Table B holds the same points as the rows below, measured another way and shuffled. Each row below is followed by which row of B it is.
B:
Mb: [ -4.7 -58.2  47.5  -0.6 -23.1  -2.5  20.8 -16.4  22.4 -30.4 -16.9   8.9
   8.7]
Fp: [-12.8 -43.8  35.3 -29.3 -28.4 -23.9  -5.7 -27.8   4.0   6.0  -5.0   7.1
  -5.4]
dn: [-16.6 -35.4  43.4  -4.7 -12.3  44.2  -7.3  13.8   6.7  52.3 -16.5  21.0
  24.1]
gr: [-17.2 -66.3  75.6 -46.6 -37.3  37.6  25.6 -35.3  25.8  -8.8  13.3  74.4
  53.9]
ls: [-10.0 -69.2  55.7  -9.7 -36.9   5.9  -8.6 -32.8  20.5  -6.8 -33.5  21.7
   6.1]
Lq: [-17.9 -39.2  44.2 -12.7 -13.8  -5.3  14.3 -17.5  17.2 -21.5   2.7  26.7
  29.9]
Fm: [-44.7 -41.2  30.2 -13.8  -4.4  14.8   8.7 -28.7  19.8 -52.6   3.1  33.5
  39.3]
rg: [-19.6   8.4  24.9 -11.1  10.7  14.6  15.4 -21.0   5.7 -20.2   3.3  32.8
  27.5]
Ht: [  7.2 -31.7  35.7   6.2 -18.6 -24.6  -8.7 -18.4   7.8   3.6 -17.4 -25.6
 -18.5]
lb: [ -5.9 -47.2  30.7 -31.5 -34.2  -5.1  16.3 -30.3  17.1 -42.1  27.7  42.3
  30.0]
rj: [  9.2 -14.9  -2.3 -22.1  -7.2 -18.1 -40.5 -22.4  -8.5  32.5 -11.9  10.2
 -12.9]
zs: [-21.5 -28.5  41.2 -15.2 -14.1  42.0   5.1 -16.0  14.6   2.1   7.0  32.4
  32.0]
tl: [ -3.6 -43.7  21.3 -12.4 -15.5   1.4 -12.5  -8.5  14.9   4.4 -11.7  -2.2
  -7.8]
Gm: [-19.4   3.4  18.8   0.2   2.7  -8.2 -14.6 -18.6  -8.3   5.1 -17.4   2.3
   1.1]
gl: [-48.0 -64.9  43.2 -11.4 -26.0  60.4  21.0 -13.3  36.7   0.9  -6.9  52.6
  57.1]
qg: [-26.5 -58.6  44.8 -15.4  -3.2  -7.8  44.1  -2.2  21.6 -86.1   4.1  46.3
  28.6]
fr: [-23.5  10.7   4.0 -14.3  17.0  -9.4 -13.1 -17.4 -16.1  17.0   1.9  31.5
  17.4]
Qb: [-52.0 -26.7  -9.8 -11.9   9.3 -14.1  -4.2 -19.0  -1.6 -32.5  -3.0  30.6
  15.3]
tz: [-36.8 -42.2  30.6 -17.5 -17.3 -19.4 -15.7 -29.1  -3.9   4.2 -11.0   5.7
   3.9]
zd: [-13.0 -44.3  18.1 -15.2  -9.7   4.8 -10.1 -18.3  11.3  32.5 -13.2   5.7
   3.8]

[ -0.4  -2.3   3.1   8.3   0.5   0.0 -32.1 -15.5 -10.2  15.9   5.5  -1.3
  19.1  28.7 -25.1   0.5 -11.2]
qg
[  0.3  13.3  -5.5   5.6  -2.3  10.0 -30.0  -6.0  -2.5  13.0   4.4  -7.4
  -1.5   9.8 -15.6  14.6 -12.1]
Qb
[-1.4 -1.9 19.8  0.2  3.6 -0.9 -3.3 -1.0 -0.1 -6.5 -7.0  0.3  4.4 23.9
 -0.3 34.6 -0.1]
dn
[ -0.8  -6.3  11.9 -11.3   2.7   2.2 -17.6 -10.7  -5.9  -4.2  -6.4  -2.5
  13.0  15.6 -19.2  10.5  -3.3]
Lq
[-10.0  -9.2  11.9   4.5  -1.7  -2.0 -22.6 -13.2 -10.3  -6.4 -12.8   5.1
  15.7  12.8 -11.8  -2.3  -8.8]
Mb
[-17.0 -10.8  18.4   1.4   3.5  -3.1 -13.0  -9.0   0.7 -17.1  -9.8   4.3
  12.6  10.7 -12.7  -1.9 -25.5]
ls
[-7.5 -0.8  8.4  0.9  4.2  6.5 -4.6 -5.6 -3.1 -5.5 -6.0 -8.6 -2.5  1.7
 -2.2  9.9 -7.3]
Gm
[ -5.5  -3.0   4.7 -18.2   4.9  -1.8 -15.5 -10.6   0.1  -1.0  -9.1   2.0
  14.2  13.1 -40.6  11.6  -6.1]
lb
[  1.3  10.5  -6.8  -6.9   8.4   4.2  11.1   3.9  -1.3 -25.2  -8.0  -9.9
   5.4  -8.4 -13.4   6.4  -2.5]
rj
[ -0.7  -1.7   9.1   1.9   5.1  -0.4 -20.7  -4.0  -4.3 -21.9  -5.5  -2.7
   8.5   2.6  -5.8   3.2  -1.7]
zd
[-7.6 -3.2  4.7  1.0 -0.5 -1.4 -9.3 -1.9  0.2 -9.6 -8.9 -1.4 13.7  3.1
 -4.2  8.5 -4.8]
tl
[ -9.2  -5.4  11.8  -2.1   1.1  -0.3  -2.5  -9.5  -5.7 -15.2 -15.5  -3.7
  16.1   1.4   3.3  -2.6  -3.2]
Ht
[ -1.6 -23.1  21.4  13.1   0.2  -2.7 -50.4 -15.0   2.0   0.1  -7.9   8.1
  -5.0  27.8 -30.2   7.7 -17.3]
gl
[ -9.8 -16.2  20.7   9.1  -3.8  -3.2 -37.4  -7.7 -13.1  -6.9 -11.2   3.6
   2.5  19.7 -68.1   8.3  -8.9]
gr
[ -1.2  -8.8  14.8   4.6  -1.8  -1.9 -16.3  -3.3  -6.6   1.4  -7.1   3.2
  -0.1   8.8 -25.6  13.3  -8.1]
zs
[ -1.2 -12.5   8.4  -0.6   1.6   3.8 -35.5 -11.2  -3.4   5.5   0.1  -3.1
   9.4  12.9 -16.9  11.3 -13.9]
Fm
[ -7.2   6.7  17.8  -4.4   3.1   9.4 -18.0  -8.6   0.3  -6.7  -6.1 -10.6
  15.8  10.8 -10.3  11.0  -9.6]
tz
[ -0.4  -3.6  10.3   3.5   2.9   0.2 -18.7 -10.8 -12.7   2.0   2.2  -3.2
  -6.3   6.4 -25.4   0.5  -4.0]
rg
[-10.3  -0.4  15.5  -6.0  -0.6   1.1 -20.2  -8.9  -3.7 -19.2  -5.9  -4.2
  18.3   3.0 -17.3   5.6  -1.8]
Fp
[  0.3  13.2   0.1  -2.5   4.6  10.9 -11.4   1.9  -2.2  -0.8  -0.2 -10.8
  -8.1   9.7 -18.1   8.8  -2.6]
fr
